k_465: [120 137  86 141  79 148 110 168 137 148 126 133 160  89 124  95  87 151
  60  80 145 160 154 126]
k_770: [ 89 151  86 137  80 151 151  80 135 151 134  89 159  89 119  86  86 152
  60  89 148 136 159 151]
k_539: [120  90  86 142  79 147 113 173 138 147 152 133 159  89 128  95  88 150
  60  79 111 140 154 127]
howmany k_770: [86] -> 3
howmany k_465: [110] -> 1
howmany k_770: [85] -> 0
howmany k_770: [89] -> 4
howmany k_539: [111] -> 1
howmany k_770: [151] -> 5

k_953: [141  91 144 126 149 173 129 119 106 119 156 126 132 133 112 149 154 115
 152 149 111 102 175 110 136 142 152  98 122 127 115 124 127 105 130  96
 148 139 104 146 141 132 104 155 138 121 115 164 115 131 107 128 131 121
 117 103 130 185 140 115 147]
k_465: [117 149 119 136 143 100 140 161 141 149 130 105 129 125 127 145 114 160
 132 122 127 114 129 126 106 107 130 155 127 107 116 121 127 101 133 142
 126 116 127 144 116 144 146 130 131 124 136  97  97  89 155 157 139 147
 138 101 144  90 163 143 127]
k_240: [116 110 143 135 146 144 133 124 128 134 150 126 131 140 105 144 145  98
 138 156 112 103 154 110 136 137 151  86 148 120 104 127 155 129 141  94
 162 153 103 132  91 138 124 133 117 112 112 118 108 128 120 101 136 120
 137 106 134 163 152 113 162]
k_770: [112 118 144 129 127 133 123  95 139 142 136 127 109 139 143 112 106  97
 115 129 111 137 141 107 148 176 127 116 145 144 147 138 149 177 140 133
 131 156 124 115  99 115 137 128 116 128 125 123 111 141 116  86 123 102
 124 170 100 152 109 109 105]
howmany k_770: [106] -> 1
howmany k_770: [127] -> 3
howmany k_465: [101] -> 2
howmany k_465: [127] -> 6
howmany k_770: [141] -> 2
howmany k_770: [140] -> 1

k_169: [143 128 157  71 145 136 127 129]
k_770: [143 135 157  71 145 136 118 145]
k_280: [143 128 157  71 145 136 100  79]
howmany k_169: [128] -> 1
howmany k_770: [136] -> 1
howmany k_280: [145] -> 1

k_132: [ 69 136 156  99 117 170 177 177 134  90  92 185 171  98  70 151  85  99
  74 190  81 112 136 125 137 152 136 121 188 155 113 140  83 166 107 168
  82 168  97 190 130 163 137  76 158 186 131]
k_240: [127 164 151 119  86  86 142 121 123 109 156 179 157 118 171 128  73 151
  97 138 131 103 145 140 133  96 105 173 138 120  94 121 106 171 153 107
 153 101  87  72 131 184 174 178 153 172 147]
k_371: [ 74 123 131  91 135 124 104 152 107 111 178 137 176 175  98  83  68 127
  76 182 114  70  98 174  72 122 162  80 146  81 169 112 111 173  82  67
 129 153 177 155  90 150 120 157 179  68 126]
k_280: [110 162  84 105 135 119 135 106  69 143 170  76 182 104 106 125 181  74
 142 129 132  86 120 122 105 169 108 188 116 170 103 157  93 188 169 178
 135  85 157 147 158 135 189 141  90 182 137]
k_465: [102 149  71 127 113 138  98 158 119 185 173 124 100 104 122 105  82 150
 101  69 122 150 106 127 141 143  94 125 147  67  98 150 181 143 142 182
  89  98 134 126 137 189 151 107 129 104 100]
k_231: [158 158 110 155  72 132 142 116 183 136 114 101  72 156 105 187 184 160
 112 143 143 151 165 141 104 166 103  72 115 181  87 181 128 147 115 106
 148 120 108 121 132 190 164  73 144 113  90]
k_192: [141  98  74 103  93 128 134 168 118 114  96  76 103 121 182 159 144 157
  88 178  69 188 102  79 160  96 105 128  74 168 185 177 115 149  68 183
 122 101 143 162 126 127 166 140 110 114 131]
k_169: [ 76 145  95 110 179 153 148 111  84 168 141  76 154  92 125 116 132 169
 106 143 160 158  76 144 182 158 128 138 153 155 122  92 165 101  88 144
 136 180  78  84 143  80 186 120 124 181 136]
howmany k_371: [68] -> 2
howmany k_465: [149] -> 1
howmany k_280: [93] -> 1
howmany k_280: [135] -> 4
howmany k_231: [143] -> 2

k_371: [ 70  70 131  70]
k_231: [133 133 113 133]
k_132: [127 170 114  69]
k_953: [132 132 132 134]
howmany k_371: [70] -> 3
howmany k_231: [133] -> 3
howmany k_953: [132] -> 3
howmany k_371: [69] -> 0
howmany k_231: [134] -> 0

k_240: [130 167 121 131 135 142 131 122 120 130 137 159 116 142 117 135 131 113
 137 136]
k_770: [125  84 122 122 122 142 122 130 128 128 136  98 122 122 122 154 136 122
 134 128]
k_231: [ 96  94 115 128 132 138 120 137 131 123 128 149 132 115 129 138 137 133
 124 123]
k_953: [123  78 147 131 127 117 129 117 124 124 143 132 121  89 135 135 127 134
 119 114]
k_280: [142 132 111 128 119 128 119 127 124 120 134 114 154 121 129 136 136 132
 124 127]
k_132: [138 106 124 124 130 139 128 119 125 127 123 156 133 123 110 124 130 120
 159 120]
k_539: [128 136 159 120 121 142 123 147 122 135 144 101 128 122 130 123 131 132
 101 143]
k_192: [129 129 128 134 129 193 142 126 125 122 126 129 114 124 126 126 129 135
 129 115]
k_466: [122 106  99 129 128 150 130 134 135 128 159 154 128 135 134 124 124 121
 128 128]
k_371: [112 153 134 139 132 121 128 124 119 125 124 109 118 123 128 119 125 140
 107 146]
k_169: [112 153 109 128 132 153 128 124 119 125 124 109 119 151 128 119 125 140
 107 146]
howmany k_466: [128] -> 5
howmany k_539: [129] -> 0
howmany k_192: [129] -> 6
howmany k_169: [119] -> 3
howmany k_770: [123] -> 0
howmany k_770: [122] -> 8
howmany k_169: [153] -> 2

k_465: [137 133 135 152 123 127 140 135 118 124  78 151 139 133 136 131 132 106
 141 135 154 147 180 145 135  98 122]
k_371: [151 131 141 140 124 136 144 141 116 124  92 152 149 124 136 123  97 121
 116 137 153 148 180 134 124 106 118]
k_240: [135 134 135 153 124 125 140 132 118 124 151 151 137 135 134 133 137 103
 137 135 152 147 180 147 123 137 121]
k_466: [127 134 137 136 122 118 142  99 136 120  82  97 122 140 134 126 136  79
 114 143 138 135 178 159 116 124 150]
k_770: [158 131 145 136 126 125 147 134 119 122  95 136 150 124 133 123  90 113
 152 136 150 151 185 133 127  99 116]
k_231: [142 123 144 136 136 133 138 139 158 116 120 196 122 124 126 177 113 110
 138 132 124 151 190 138 119 108 102]
k_132: [161 127 149 134 131 134 149 134 135 118 109 173 143 127 129 124  96 103
 134 134 139 149 149 135 122  90 109]
howmany k_132: [123] -> 0
howmany k_132: [135] -> 2
howmany k_240: [137] -> 4
howmany k_466: [178] -> 1
howmany k_240: [151] -> 2
howmany k_371: [123] -> 1
howmany k_132: [134] -> 5

k_192: [124  82 107 109]
k_132: [120 139  66  99]
k_465: [80 80 80 80]
k_539: [ 79  81 115 115]
k_770: [113 113 107 109]
howmany k_539: [81] -> 1
howmany k_770: [114] -> 0
howmany k_465: [80] -> 4

